Here is a tiny trained network, its code and every weight. The questions are about switching its units off for an input and a class, where a switched-off unit gives its printed mean instead of its output.

import numpy as np


def w(rows, s, z=0):
    codes = np.array(rows[::2]) - 128.0
    scale = np.full(codes.shape[1], s)
    scale[-1] = z or s
    return codes * scale


def f(y):
    return np.maximum(y, 0)


def log_softmax(a):
    a = a - a.max(-1, keepdims=True)
    return a - np.log(np.exp(a).sum(-1, keepdims=True))


def net(x, mask):
    res = np.array(x, float).reshape(1, 6) / 4 @ E
    y = f(res @ A[0][:, :-1].T + A[0][:, -1])
    res = res + np.where(mask, y, B[0][:, -1]) @ B[0][:, :-1]
    return log_softmax(res[-1] @ U[:, :-1].T + U[:, -1])


A, B = {}, {}
E = w([
[131,127,124,127,131,128],'x0',
[139,226,149,94,206,12],'x1',
[86,73,40,154,64,26],'x2',
[127,127,130,130,127,128],'x3',
[126,128,132,125,124,128],'x4',
[2,205,39,87,147,179],'x5',
],0.0083)
A[0] = w([
[50,105,69,93,86,71,26],'neuron 1',
[143,139,156,125,121,77,53],'neuron 2',
[55,253,91,117,161,70,39],'neuron 3',
[144,197,192,103,136,132,81],'neuron 4',
[75,58,128,166,105,127,107],'neuron 5',
[206,124,152,137,164,162,152],'neuron 6',
[159,119,109,150,116,138,107],'neuron 7',
[197,127,159,146,151,163,215],'neuron 8',
[200,119,177,133,158,48,141],'neuron 9',
[87,210,104,93,143,200,139],'neuron 10',
[111,67,118,143,112,128,91],'neuron 11',
[131,160,147,191,134,170,144],'neuron 12',
[99,60,37,147,99,27,154],'neuron 13',
[149,122,158,112,151,199,216],'neuron 14',
[186,138,157,142,129,77,146],'neuron 15',
[149,93,146,144,115,140,162],'neuron 16',
[71,100,108,145,102,206,161],'neuron 17',
[125,191,92,146,150,88,48],'neuron 18',
[137,211,153,124,141,52,167],'neuron 19',
[133,89,125,121,129,107,106],'neuron 20',
[65,113,74,140,119,213,121],'neuron 21',
[85,140,153,134,155,138,70],'neuron 22',
[176,53,122,134,100,63,115],'neuron 23',
[168,32,181,126,68,177,253],'neuron 24',
[134,128,99,117,136,72,36],'neuron 25',
[140,189,153,137,135,126,116],'neuron 26',
],0.014,0.0042)
B[0] = w([
[145,148,121,245,143,105,197],'neuron 1',
[115,154,164,133,119,112,158],'neuron 2',
[103,110,57,171,211,68,238],'neuron 3',
[165,128,148,118,211,180,186],'neuron 4',
[225,129,117,152,170,160,177],'neuron 5',
[134,129,151,217,138,136,196],'neuron 6',
[140,119,118,118,138,112,147],'neuron 7',
[125,83,140,195,133,132,204],'neuron 8',
[129,194,213,154,86,141,222],'neuron 9',
[100,123,55,46,108,173,221],'neuron 10',
[192,119,117,121,168,137,164],'neuron 11',
[71,123,122,119,96,108,163],'neuron 12',
[211,124,141,103,72,26,241],'neuron 13',
[42,85,123,144,84,113,203],'neuron 14',
[135,169,184,142,103,135,192],'neuron 15',
[147,94,114,143,160,122,172],'neuron 16',
[146,168,122,144,49,155,204],'neuron 17',
[88,112,104,118,137,79,174],'neuron 18',
[55,151,205,118,173,130,221],'neuron 19',
[135,125,121,99,140,123,149],'neuron 20',
[117,194,140,162,40,154,207],'neuron 21',
[133,127,107,111,147,138,148],'neuron 22',
[134,109,106,11,157,96,206],'neuron 23',
[111,2,94,133,149,95,248],'neuron 24',
[78,128,136,110,105,69,159],'neuron 25',
[161,115,121,118,186,166,167],'neuron 26',
],0.039,0.014)
U = w([
[72,50,88,254,153,49,167],'0',
[72,130,71,154,53,234,155],'1',
[193,36,125,103,113,107,162],'2',
[180,196,84,205,49,116,122],'3',
[82,124,234,183,157,198,170],'4',
[42,157,68,128,209,186,99],'5',
[132,182,211,105,127,54,2],'6',
],0.0067,0.0036)

Each question gives the input, the list of numbers given to net, and the class t.
The units are the neurons (one row each of A and B). Each row of codes is followed by its name. A weight is (code - 128) times the scale printed after its matrix; where a second scale follows, it is the last column's (A, B and U).
mask holds one flag per neuron, in row order. A switched-off neuron (its flag False) gives its mean, the last column of its row in B, instead of its output. The means were averaged over made-up inputs and are rounded, as every weight is.
A unit's drop is (log p(t) with every unit on - log p(t) with that unit switched off) / (log p(t) with every unit on - log p(t) with every unit switched off).
The circuit of an input: a set's keep is (log p(t) with only the set's units on - log p(t) with every unit switched off) / (log p(t) with every unit on - log p(t) with every unit switched off). Starting from the 12 units with the biggest drops (on a tie, the unit counted first), units are removed one at a time, each time the one whose removal leaves the highest keep (on an exact tie, the one counted first), for as long as the keep stays at least 0.8.
units of the circuit, in order: the units of the circuit, biggest drop first
k most important neurons: the k neurons with the biggest drops, biggest first
drop when u is switched off: that unit's drop, to one decimal
input [-3,-1,1,-4,-2,-2], class 2: units of the circuit, in order => neuron 3; neuron 1
input [6,0,3,-1,4,2], class 3: units of the circuit, in order => neuron 24
input [-6,-1,0,-8,8,1], class 1: 2 most important neurons => neuron 13; neuron 3
input [3,-8,1,4,4,-6], class 2: 2 most important neurons => neuron 23; neuron 3
input [-5,0,6,8,4,1], class 3: 2 most important neurons => neuron 24; neuron 1
input [-2,-6,-2,-1,3,1], class 1: 3 most important neurons => neuron 3; neuron 17; neuron 21
input [6,1,-4,-5,-6,-5], class 4: 2 most important neurons => neuron 3; neuron 9
input [1,-8,-6,3,-3,1], class 1: 3 most important neurons => neuron 17; neuron 21; neuron 3
input [1,8,0,5,-8,-7], class 4: drop when neuron 13 is switched off => 0.2
input [8,3,0,-3,8,-5], class 4: drop when neuron 13 is switched off => 0.3
input [-8,1,-5,2,5,7], class 5: drop when neuron 3 is switched off => 0.4
input [1,3,0,-3,6,-2], class 4: drop when neuron 13 is switched off => 0.4
